Here is a tiny trained network, its code and every weight. The questions are about switching its units off for an input and a target symbol, where a switched-off unit gives its printed mean instead of its output.

import numpy as np


def w(rows, s, z=0):
    codes = np.array(rows[::2]) - 128.0
    scale = np.full(codes.shape[1], s)
    scale[-1] = z or s
    return codes * scale


def norm(h):
    return h / np.sqrt((h * h).mean(-1, keepdims=True) + 1e-5)


def f(y):
    return y / 2 * (1 + np.tanh(0.7978845608 * (y + 0.044715 * y**3)))


def softmax(a):
    e = np.exp(a - a.max(-1, keepdims=True))
    return e / e.sum(-1, keepdims=True)


def log_softmax(a):
    a = a - a.max(-1, keepdims=True)
    return a - np.log(np.exp(a).sum(-1, keepdims=True))


def net(x, mask):
    ids = ['βδεζμσω'.index(c) for c in x.split()]
    T = len(ids)
    res = E[ids] + P[:T]
    u = 0
    for l in range(2):
        r = norm(res)
        for j in range(3):
            rows = slice(2 * j, 2 * j + 2)
            q, k, v = (r @ M[l][rows].T for M in (Q, K, V))
            z = softmax(np.where(np.tri(T) > 0, q @ k.T / 2**0.5, -1e9)) @ v
            o = O[l][rows]
            res = res + np.where(mask[u + j], z, o[:, -1]) @ o[:, :-1]
        u += 3
        y = f(norm(res) @ A[l][:, :-1].T + A[l][:, -1])
        res = res + np.where(mask[u : u + 4], y, B[l][:, -1]) @ B[l][:, :-1]
        u += 4
    return log_softmax(norm(res)[-1] @ U[:, :-1].T + U[:, -1])


Q, K, V, O, A, B = {}, {}, {}, {}, {}, {}
E = w([
[168,79,76,107,75,107,51],'β',
[182,144,113,138,72,127,134],'δ',
[142,99,171,126,170,87,41],'ε',
[103,102,157,106,251,168,136],'ζ',
[117,171,120,135,163,215,235],'μ',
[139,177,205,149,178,131,129],'σ',
[129,75,43,97,143,172,149],'ω',
],0.0026)
P = w([
[209,114,112,132,164,68,161],'0',
[115,140,130,211,96,142,85],'1',
[216,36,135,128,223,165,135],'2',
[93,126,171,55,58,144,149],'3',
[182,51,109,124,253,212,119],'4',
[47,193,93,130,111,104,94],'5',
[161,61,113,116,241,241,112],'6',
[60,152,141,53,80,131,138],'7',
],0.0025)
Q[0] = w([
[173,122,194,124,157,96,51],'L0H1',
[78,165,254,165,194,111,138],'L0H1',
[89,136,153,39,95,132,134],'L0H2',
[176,79,155,146,103,115,169],'L0H2',
[68,198,72,112,143,129,95],'L0H3',
[88,114,185,32,102,145,131],'L0H3',
],0.0097)
K[0] = w([
[159,121,227,134,159,50,56],'L0H1',
[66,167,254,138,251,122,124],'L0H1',
[48,189,89,145,101,83,116],'L0H2',
[204,112,107,236,145,140,105],'L0H2',
[85,138,160,49,72,118,155],'L0H3',
[21,202,79,153,130,97,90],'L0H3',
],0.0084)
V[0] = w([
[87,64,99,73,192,143,71],'L0H1',
[116,183,137,130,176,218,206],'L0H1',
[168,220,159,199,72,137,82],'L0H2',
[123,181,252,101,162,90,137],'L0H2',
[138,89,94,164,110,43,69],'L0H3',
[134,156,119,96,45,134,190],'L0H3',
],0.0032)
O[0] = w([
[189,178,141,219,87,117,163,204],'L0H1',
[162,114,102,122,89,46,31,117],'L0H1',
[133,65,59,195,233,148,144,86],'L0H2',
[139,78,4,117,59,184,194,169],'L0H2',
[138,197,44,50,155,102,140,159],'L0H3',
[206,79,178,125,183,198,124,5],'L0H3',
],0.0031,0.0018)
A[0] = w([
[144,128,98,56,103,105,14,255],'L0N1',
[57,154,84,224,124,109,111,104],'L0N2',
[171,97,126,97,252,201,87,38],'L0N3',
[142,242,141,172,140,123,242,191],'L0N4',
],0.0032,0.0006)
B[0] = w([
[150,150,145,151,174,175,169,178],'L0N1',
[125,102,142,4,89,123,202,139],'L0N2',
[119,205,103,211,36,95,205,254],'L0N3',
[156,77,89,86,166,143,67,152],'L0N4',
],0.0033,0.0023)
Q[1] = w([
[120,168,144,113,121,98,112],'L1H1',
[122,132,110,133,123,144,148],'L1H1',
[19,202,252,188,105,96,107],'L1H2',
[15,191,173,138,83,107,133],'L1H2',
[163,127,103,115,92,233,167],'L1H3',
[101,123,149,119,141,49,101],'L1H3',
],0.0046)
K[1] = w([
[147,129,104,145,154,120,143],'L1H1',
[118,142,138,120,132,123,118],'L1H1',
[2,214,173,137,108,166,115],'L1H2',
[11,168,193,77,60,133,110],'L1H2',
[113,112,99,116,88,217,141],'L1H3',
[133,133,131,123,150,65,120],'L1H3',
],0.0051)
V[1] = w([
[164,93,85,138,155,91,132],'L1H1',
[133,104,117,160,181,123,133],'L1H1',
[3,191,114,140,87,123,127],'L1H2',
[102,86,162,132,117,52,171],'L1H2',
[107,140,167,87,126,190,181],'L1H3',
[126,120,174,148,206,68,117],'L1H3',
],0.0022)
O[1] = w([
[126,153,194,100,108,211,130,255],'L1H1',
[158,113,154,64,92,153,139,165],'L1H1',
[215,53,123,160,31,205,196,66],'L1H2',
[150,179,59,126,102,188,103,88],'L1H2',
[160,124,93,197,152,53,59,81],'L1H3',
[101,82,7,75,81,219,139,68],'L1H3',
],0.002,0.00076)
A[1] = w([
[176,104,119,126,254,146,120,130],'L1N1',
[104,72,97,134,129,128,146,20],'L1N2',
[144,93,160,158,126,134,108,43],'L1N3',
[138,150,138,108,139,146,150,248],'L1N4',
],0.0091,0.0018)
B[1] = w([
[225,95,72,101,98,253,40,253],'L1N1',
[153,99,137,171,124,74,63,125],'L1N2',
[133,89,87,81,169,134,148,116],'L1N3',
[169,113,89,161,152,111,96,232],'L1N4',
],0.0055,0.003)
U = w([
[191,109,80,116,148,189,70,217],'β',
[139,190,127,210,143,126,210,157],'δ',
[85,191,43,41,157,69,134,94],'ε',
[93,131,168,86,2,155,141,5],'ζ',
[90,39,152,94,183,153,196,136],'μ',
[108,60,125,178,117,45,59,90],'σ',
[116,188,235,98,179,114,80,104],'ω',
],0.0068,0.0018)

Each question gives the input, a string of symbols that net reads in full, and the target symbol t.
The units are the heads (2 rows each of Q, K, V and O) and the neurons (one row each of A and B). Each row of codes is followed by its name. A weight is (code - 128) times the scale printed after its matrix; where a second scale follows, it is the last column's (O, A, B and U).
mask holds one flag per unit, layer by layer, with each layer's heads first. A switched-off unit (its flag False) gives its mean, the last column of its rows in O or B, instead of its output. The means were averaged over made-up inputs and are rounded, as every weight is.
A unit's drop is (log p(t) with every unit on - log p(t) with that unit switched off) / (log p(t) with every unit on - log p(t) with every unit switched off).
The circuit of an input: a set's keep is (log p(t) with only the set's units on - log p(t) with every unit switched off) / (log p(t) with every unit on - log p(t) with every unit switched off). Starting from the 12 units with the biggest drops (on a tie, the unit counted first), units are removed one at a time, each time the one whose removal leaves the highest keep (on an exact tie, the one counted first), for as long as the keep stays at least 0.8.
units of the circuit, in order: the units of the circuit, biggest drop first
most important unit: the unit with the biggest drop
top k neurons: the k neurons with the biggest drops, biggest first
heads that matter: for each layer, one digit per head in row order, 1 if its drop is at least 0.15 and else 0, layers parted by /
input ε ε β ζ ε β σ μ, target β: most important unit : L0H3
input β ω ε ε, target ω: units of the circuit, in order : L1N1, L0H2
input ε δ ε μ, target δ: heads that matter : 111 / 000
input ε μ δ β μ, target δ: units of the circuit, in order : L0N3, L0H1, L1N1, L0H2
input μ β ω ε β β ω σ, target β: top 2 neurons : L0N3, L0N1
input δ σ ω ε, target σ: units of the circuit, in order : L0H2, L1N2, L1N1
input σ ε δ ε, target ε: units of the circuit, in order : L0H3, L1N1
input β ε σ ε ω ζ, target ε: units of the circuit, in order : L1N1, L0N2, L0N3, L0H1
input ω δ δ, target δ: top 4 neurons : L0N3, L0N4, L1N1, L1N2
input β ζ ε ω ε ζ, target ω: units of the circuit, in order : L0H2, L1N1, L0H3
input δ σ δ ζ μ σ ζ δ, target σ: top 3 neurons : L1N2, L1N1, L0N3
input ε δ ζ ω, target δ: heads that matter : 011 / 000
input ε μ σ σ ε ε, target σ: units of the circuit, in order : L0H2, L1N2, L0H3, L1N1
input ζ σ ζ, target δ: units of the circuit, in order : L0N3, L0H3, L1N1, L0H2
input μ μ ζ μ ω μ ζ δ, target μ: top neuron : L1N3
input μ δ ε μ σ ζ, target μ: top 3 neurons : L1N3, L1N1, L0N3
input ε μ ε σ β ζ ε ζ, target ζ: units of the circuit, in order : L0H3, L1N1, L0H2, L0H1
input μ ε ζ ζ, target ε: heads that matter : 001 / 000
input μ ω ζ σ β ε σ, target δ: units of the circuit, in order : L0N3, L1N1
input μ σ ω β, target σ: top 2 neurons : L1N2, L0N3
input δ ε ε ω δ μ δ β, target μ: heads that matter : 001 / 000
input ζ ε σ σ, target ε: units of the circuit, in order : L0H3, L1N1, L0N3, L0H2
input ε μ ε ε β μ, target ε: heads that matter : 100 / 000
input μ β ω ζ σ ε β ε, target ε: units of the circuit, in order : L0H3, L1N1
input σ σ ω ζ ε ω ω, target δ: units of the circuit, in order : L0N3, L0H2, L1N1, L0N4
